[-41   5 -10  16   7 -28   0 -18 -22 -14  -1   8 -20  18  -9  12 -37 -54
   3   7  -8  42  32   9  -3 -23 -62  34 -21  -8 -16 -20  88  42 -22  -5
 -47 -17  -6  16   0 -54]
(59) > V
[-19  15   7  42   2 -15 -14  -4 -31 -45   4  -8 -30  19   0   5 -15 -33
 -11  -1  -8  37  31  -4  -8 -11 -28  10 -27  -6 -12   7  53  45 -32 -13
 -37 -21 -13  16   7 -57]
(59) > T
[-25  16  -6  21 -20 -11  -8 -11 -21  -8  -5  13 -34  21  -6   8 -26 -30
  13  23 -22  33  38   6 -15 -10 -36  10 -22  -3 -10  -2  55  47 -26  -2
 -40 -27 -23  24   3 -55]
(59) > V
[-34   8  10  36 -10   0  19   1 -21 -52  -1  -2 -52  16  -2  15 -17 -33
  17  12  -5  49  33  -5  -7 -22 -29  32 -65  -2  10   7  55  65 -33 -11
 -30 -14 -16  19  -1 -57]
(59) > V
[-29  15  10  58 -15 -11  -2   3 -47 -28  12 -22 -26  28 -10  13 -17 -28
 -15  -9  -4  38  39  -3   9 -16 -32  10 -39 -13   2  22  51 -17 -30  -3
 -23  -3 -15  21  -5 -51]
(59) > T
[ -6  20  -8  40  -1  -2 -22  18 -31 -27  -5  -5 -16  17   5   7 -16  50
  -7   8  14  28 -36  -5  25 -17 -11  47 -15  -1  13  -6  19  45 -22  -9
 -10 -23 -25   4   3 -23]
(57) > D
[  1   9   6  34  11  -3  -5  14 -37 -22  -6  -6 -15  20   6  12  -8 -12
  -6  14  15  34  24 -11  23 -27 -14  39  -4   0   7  20  29  44 -23 -17
 -28 -19 -27   9   4 -20]
(57) > D
[-28  11  -2  49 -16 -12  -3   9 -35 -23 -23 -15 -17  29 -11  14 -12 -21
 -22  -8  -1  24  38  -9  -7 -15 -48  14 -22 -21   4   4  50  53 -36 -12
  -3 -12 -24  14  13 -49]
(59) > T
[-32  13   5  47  -8 -19  11  -1 -28 -17   0  14 -49  29  -6  13 -11 -49
  15   3  14  47  43  12 -20 -12 -56  16 -40   0  -2  -3  78  66 -27 -16
 -54 -33 -16  34  14 -60]
(59) > V
[ -6  21  -6  37   1  -9 -12  -4 -37 -13   0  -1 -23  35  12   1 -15 -14
  -3  19   8  37  37  16   5  -2 -35  34 -29   6 -50  25  48  54 -16  -6
 -34 -22 -17   3  12 -46]
(57) > D
[-25  26   0  35  -7 -21  12  -2 -31 -12  -8   2 -34  24   0  14 -11 -43
  15  13  -8  51  28   9 -11   1 -39  18 -31  -3 -10  -5  64  51 -30 -21
 -41 -25   4  23  23 -46]
(59) > V
[-30  22  -9  52 -15 -17 -10  -5 -33 -16   1   8 -35  22 -21  11 -19 -56
   6  18 -17  51  55   5  -8 -15 -47  15 -28  -5 -12  -8  77  82 -32 -13
 -62 -25 -15  27  14 -85]
(59) > V
[-29  15   4  40  -6 -15  -2   7 -32 -26  -9  -8 -17  37  -1  -5 -16 -42
 -13   0  -4  41  37   7  -6  -3 -51  23 -27 -18  -7   9  61  64 -31  -5
 -33 -13  -4  24  18 -66]
(59) > T

[ -3  -5   3 -15 -42 -11  -4   7 -12  -1  11  23  -8  -6  -1   7   8  -3
   0  11   9   8 -11  15  16   0 -12  21  -9  19   6 -17  19  -1 -13   3
   5   7   6 -13 -20 -16]
Monez > Q
[  4  18   7  19  31 -12  15  -3  14   1   7  -5   4  -7   1 -21  -8  14
  21   0  -2  -2   0  -5 -22   6   2  10   4   0   1   4  14  -5  -9   9
  -5   5  -7 -28  13 -15]
Zom > Y
[ 17  19   3  26  47  -4   6 -12  18   8  -7 -20  -1 -14   4  -8 -18  13
   7   4  -5  -6  16 -11 -47   6  11  -2   2 -16  15  -3  -2  -4   5  15
 -12  12  -1 -14  26  -4]
Zom > Y
[  2  19  -7  24  36  -2   6  -3  14   5  13  -4   2 -11   5 -13  -8  11
  15  -6  -4  -3   7 -11 -20  -1   4   2   2  -3   9  -2   6  -1   8   3
  -2  10  -3 -21  25 -11]
Zom > Y
[ -6   0   3   5  21  11 -11  -6 -12  10   5   4  -2  -7  10   1  10  -2
  -2  -2  -6 -21  -1 -24  12  -8   1 -15   9  -2  -2  -1   1   2   4  -4
   4   0   3   4  -2  -1]
mutu > C
[  8  -6   0  -6 -28  -3   2   7   0   4  14  13   3   0  -5  -8   5 -18
  -8   7  -9  13  -2   4  19   6  -5  17  -3   7   1  -6  -2  -7  -4 -10
   1   3   6  -4  -9 -13]
Monez > Q
[  6  10  -4  10  24   5 -16   4   5  26   4  13  -8 -22   5  -6  -2 -16
  15   3 -17 -26  -3 -28   1   0  21   5   9   6   2  16  -4  11   3   2
  -4   6 -11  -1   7 -15]
mutu > C
[-12   7  13   6  40  38  -6  -8 -13  11  11   4  -2 -11  -4 -12   4  -1
  13  -5   0 -14   0 -20 -16  -3   4   2   1 -14   3   9  -6   3  -5  -6
   5   2   7   0  12 -13]
mutu > K
[ -8 -12   3  -7 -32  -9 -10   7  -2   7  11  14   0  -8  -5   9  -1 -15
   2  10   5   7 -12  15  11  -3 -13  19  -3  21  10  -2  -6  -4 -23  -1
   3   0  -4  -2  -6 -15]
Monez > Q
[  7  10   3   3  14  30  24   0   0  20   1  -3  -2  -3  -3  -2 -12   4
   5   3   0   1  17 -11 -17   2   6   3 -11 -12   7 -10  15  -8  -5   6
 -12  11   4 -19  22 -15]
Zom > X
[ -7  20   5  16  37   5  -6  -4  -4  21  10  17 -11 -13  -6 -10   6 -16
  -3 -10   0 -27   6 -30 -20   6 -16   0   5  -9  10   4  -1  -7  -9   0
  -2  -1   5  -9  16 -14]
mutu > K
[-17  -9   4  -7 -47   4  -7  11 -12   3  19  42  -4 -16  -5   3   6 -13
   1  10   4   2 -14   9  17   0 -17  14   7  12   5 -14   9   1  -9  -7
   8 -12   2 -20 -21 -20]
Monez > Q
[  0  -1  -3  -6 -32 -10 -12  11   0   2   6  15  -5   2  -4  -2   8  -8
  -2   2   0   2  -8  -3  18  -1  -4  10   6  12  -1 -10   0  -1   0 -10
   3   3   9  -7  -8 -12]
Monez > Q
[ -3 -10   5 -19 -45   2  -4  11  -3   9   2  20  -1   2  -7   4   2 -15
  -3   9   1  11  -5  31  13   7 -15  19   2  17  24  -6   4  -6  -6  -1
  -2   0   8 -13 -15 -18]
Monez > Q
[  2  -2  10 -11 -25   8  13  -1 -10  -5  11  15   1   0  -9   6 -11   1
  -6  -2  18   4   1   9  13  14 -15  22  -4   7  14  -4  12   5  -5  14
   5   7   4 -26 -17 -14]
Monez > A
[  4   6   6  11  15  10   4 -12   4   8   3  -3  -4 -16   1   7  -4 -10
   2  -6  -3 -14   8 -21 -14  -1   8   4   0 -11  12  12   5   1   5   4
  -9   6   2 -18   6 -17]
mutu > C
[  1  20   2  24  47 -11   1   1  14  19   9  -2   2  -4   8 -29 -13   8
  17   8  -3   5   7   3 -20   3   8   9   8  -5   6   0   6 -12 -14   3
   2   5  -2  -6  34  -6]
Zom > Y
[ -1  22   3  17  43   4  12  -2   4   6   4   0  -5 -10   1 -17  -3  11
   7   7  -7   2   6 -12 -24   9   0   8  -3  -6  10   2   4  -9 -17   7
   1   1   1 -13  22 -11]
Zom > Y
[  1  17   4  13  41   2   8   4  15  10   4  -2   0  -4   8 -10 -12  13
  13   2  -1  -3  15  -8 -27   2   8   7   3  -5  13 -12  15  -2 -10  11
  -4  12   3 -24  29 -10]
Zom > Y
[ -5   1  16  -4 -22  -7 -17   1  -4  13   0  19   7 -11   2   8  -4 -10
  -5   6  18  -1   5   2   6   1  -2  15   4   6   7  -2   3  -6  -7   0
 -47   4   1 -11  -2 -16]
Monez > Q
[  3  20   0   5  22  11  -8  -6  -6  22  -5   9 -11 -18   9  -3  -3  -9
 -10 -10 -12 -29   9 -35  -7   5   1   7  -1 -15   2  10  -5   0  -9  11
   1  13  -9 -11   4  -5]
mutu > K
[  2   2   0   2 -33 -11  -9   7  10  14   5  13   3  -1   0   9  11  -8
  -2   0  11   2  -4   3  12  -2  -5  20  10  11   9  -5  16 -13  -2  -3
   2  -1  -5 -14   2 -17]
Monez > Q
[ -5  17  16   7  35   5  47   1   5   5   7  -3  -3  39  -1 -20  -5  13
   8  -2  10  -1  11  -7 -21   8  12   5  -7 -25   0  -5  26  -6 -16   8
   3  -5  23 -19  13  -5]
Zom > X
[  5  15  -4   7  18   3  -1   5  -1  24  -6   3 -12 -14   2   0   4 -10
 -10 -12  -8 -47  13 -33 -19   0   6  10   6 -10  16  19   1   2   3   0
  -4   7  -8  -4   5 -12]
mutu > K
[  9  25   5  14  28  -2  20  -8  12   6 -19  -5   8  -8   2  -2 -18   5
  10   4  -6  -4  27 -18  -9  -5  19   4   7 -17   1  -4  20  11   9   9
  -2  15  -4 -24   5  -6]
Zom > X
[ -3  21   4  10  12  -5  32  -1   6   8   9  -5   4 -18 -13  -6  -4   4
  10  -7   0 -19  11 -15 -18  -1   0  10   6 -13  -3 -19  18   3 -17   3
  -8   9  -1 -16   1 -12]
Zom > X
[  7  22  -1  22  26  -4   5 -10   5  10   3 -15   7  -4   4  -4  -5  21
   9  -1  -2  -3   0 -12 -20  -5   7 -16   7  -6  12  -7   8  -3   0   6
  -3   9  10 -22  13  -9]
Zom > Y
[-10   8  -3   2  37  25   6   3  -7   3  -4   1 -17 -15  -9 -16  -2  -2
   3  -1  -5  -7  -1  -7 -12   4   3  11  -4  -3   5  14   1  12 -12   8
  -7  -2   1   8  13  -6]
mutu > K
[  1   2   0   4  16   6   4   8  -5   5  -3   0   3  -4  -1  -1  -2   4
  -7  -3  -5 -22  10 -13  -4  -7   4   0  -1  -6  12   6  -6   6   4   7
  -1   6 -12   3 -11  -3]
mutu > K
[ 16  -6   2  -8 -31  22 -19   6   4  13   4  10  -6  -8   5   8  15  -7
   2   6 -10   3  -4   4  19   0  -7  16   0   9  -4 -12  -5  15   2   0
   1   6  -2 -20 -18  -3]
Monez > A
[ -8  16   2  11  24  16 -13  -6  -2  13  13   7   0  -9  -2  -5   6  -6
  -1   1  -5 -20  -1 -25  -6   1   1  -4   6  -1   5  10   3  20  -5  -2
   5   7  -1  -8   6 -15]
mutu > C
[ -1  -1  -3 -10 -35  -7  -5  10   7   7  23  13  -5   6   6   3   0 -15
  -1   9   6  12  -6  11  17  -2 -14  16  -1   6  15  -8  -2 -14  -4   0
  -1   0   3 -10  -9 -13]
Monez > Q
[  2 -10   0  -6 -31  -3 -16   8  -2   4   6   9  14  -6  -5   7  -2  -1
   1  11  11  17 -12   8  13   5  -9   9   0   8   1   4   9  -5  -6  -3
   2  -2   0 -27  -9  -9]
Monez > Q
[ 13  10   4  -5 -26  -2  -5   4   1  22  -9   7  -3  -8   9   7 -18  -9
  -5   8   2   4   0  13  10   2 -15  21   3  11  18 -10   5  -1   2  12
   2   7  -1 -25  -1 -20]
Monez > A
[  0  14   0   6  12  12  -3  -7  -1  10   1 -10 -11  -7   1   7  -1  -3
 -17  -5  11 -23  -7 -23  -3   0  -2  -4   5  -9  17  -1  15   8  16   2
  -3  13   2 -16  -1 -13]
mutu > K
[-11  -8  -6 -11 -28   3   1  11  -1   5  16  15   1 -11   0  -3   2  -9
  -4   7   2   4  -8  14  16   5 -12  18  -1  14  10  -5   1  -6  -4   2
   6   0   1 -16  -8 -18]
Monez > Q
[  8 -16  -3 -16 -47   0   1  13   3   0  12   4  -5   4   1   0   3 -17
   2  12   8  16 -15  23  16  -6 -12  22  -2  12   1  -7   0  -3 -11   5
   4  -5  -5  -6  -8  -1]
Monez > Q
[  1  19  -4  17  37   1   3  -7   7   8   0  -4  -1  -6  -2 -10 -12  15
  14   8  -6  -1  12 -15 -31   6  -8  -4   0  -5   8  -6   7   2  -4   5
   8  16  -3 -20  15  -5]
Zom > Y
[  3  13   6  13  35  -9  14   0   8   4   2  -3  -5  -5  -1 -20  -6   9
   6  -1  -5  -8  15  -7 -15   8   5   7   1 -10   6   0  12  -6  -5   2
   4   7  -2  -3  21  -4]
Zom > Y
[  3  17   0   5  20   4 -13  -7  -8  22   5  13  -3 -16  -6  -3  -5 -12
  -4 -14 -15 -12   3 -28  -4   3  11   5  13 -20  -6   9   7   4  -3  -8
   3   8  -4   8 -10  -3]
mutu > C
[  6  23  -2  12  17  -5   0 -10  10  21  21 -15  -1 -14   6   3 -12   5
  -1   4   2  -9  11 -17 -16 -23   2   8   8  -9  21   0   3  -7   1  13
  -7   8   2 -27  17 -15]
Zom > Y
[ 15   5  -1 -10 -47  -7  -4   5   9   2   2   9  -3   2  -1  13  -7  -4
   2  -7  -4  -4   0  -3  12  -5  -8  17  12  13  12 -12  10   8  14  12
  -8  15  -5 -29 -18 -16]
Monez > A
[  9  16   7   7   7 -10  21  -2  14   2  -1  -6  -3  -3  -1   0 -12  23
   7  -6  -3   0   9 -15 -17   1   7  13   6  -2  -5  -3  20   4  -3  -2
 -40   8   0 -22  -2 -10]
Zom > X
[ 14  13   5   6  21 -10  32   1  16  13   2 -14   0   1  -7  -6  -9  14
   7 -10  -7  -3  20 -14 -28   9  10  -3  -4 -15  11  -2  12 -12   0   7
 -13  16   2 -14  38  -1]
Zom > X
[  9  17  -4  11  22  -5   5  -3   8   7   7  -6   1   3   6  -2  -7  18
   6  -1  -4 -10  11 -12 -12   4   6  -4   8   0   8 -11   6   2   5   4
   1  17  -9 -10   0  -6]
Zom > X
[ -1   5 -18   9  26  19 -19  -5  -5  15  -8  10  -2 -17  -3  -4 -10  -8
  -3  -2  -8  -9  -5 -27  -4   5   0 -10   7   1  -6  14   3   8   3  -2
  -5   1  -4   4   8  -3]
mutu > C
[  0  13   6   1  16   0  -1   0   1   5   0  -2  -3  -4  -6   0  -9   1
  -4  -7  -6 -29   4 -14  -6  -3   6  -3   7  -8  12   5  -5   2  -6   0
   2   2  -7   1   4  -1]
mutu > C
[  8  -5   2  23  33  -7   7  -8   8  11  -5  -7   0  15   2 -14 -21  -1
   5  -6   0  -5  14 -16 -24   3  21   2  -3 -14  11   4   4   1  -1  14
  -9   7  -9  -8  28   0]
Zom > X

[ -4  -9 -23   6 -11  -6   6  -4  -9 -10  13  10  -6   5  -4  10  -3 -21
  -4   7  17   0  -6  17 -14  -6   9 -13 -13  -5   4   4  19  16   6   7
   3   3 -12  -2  -7   6]
(63) > didu
[ -8  -4   1  12  15 -11  -6  10  -6 -11  -4  -2   9   8   9   7   4   9
   1 -13  -6   3 -10  14  -8  -1 -11 -18  -1  12  11  -1   1   4   7  19
   5  -3 -14 -10  18  -4]
(70) > felu
[ -2  -7 -14  10   7  -6   4   1 -13  -3   7   1  -7  15   1  21 -13 -19
 -13 -13   7   5  -4  29 -20  -6  -6 -32 -13   2  -3  -2   9  25   5  11
   7  -1 -13  -1  16   3]
(63) > lukav
[ -8  -9  13   4   2  -1  -7   1   2 -10  -1   7   3  13  10   9   9   5
  -4  -4  -5  -3  -7   0  -3  -6  -4 -30   6   6  14   1   8  19  -8  -1
  -3  -3 -19 -11   3   4]
(70) > sogud
[ -1 -17 -10  11   2  -6   8   3  -8  -2  18   8  -4  16  -3  16  -2 -12
  -8   0  19  -2  -7  18 -18 -10   6 -28 -11   3   7   4  21  26   2   9
 -12  -4 -15  -6   9   5]
(63) > todu
[ -2   1 -12   9 -11  -6   1   3 -11 -12  14   9  -6  11  -2  12   7 -15
  -7  -3  24   6  -9  12 -21  -6   1 -24 -15  -4   7   7  12  18   7   2
   1   7 -14  -5   3   5]
(63) > didu
[-10 -21  -2  11  22  -7  -4   7 -12 -12  -7   1   3   7   8  12  -5  -1
   3 -16 -11  -1 -11  22  -9  -4  -4 -19   0  11   3  -6  13   7   0  17
   4 -10  -9  -5  18  -4]
(70) > felu
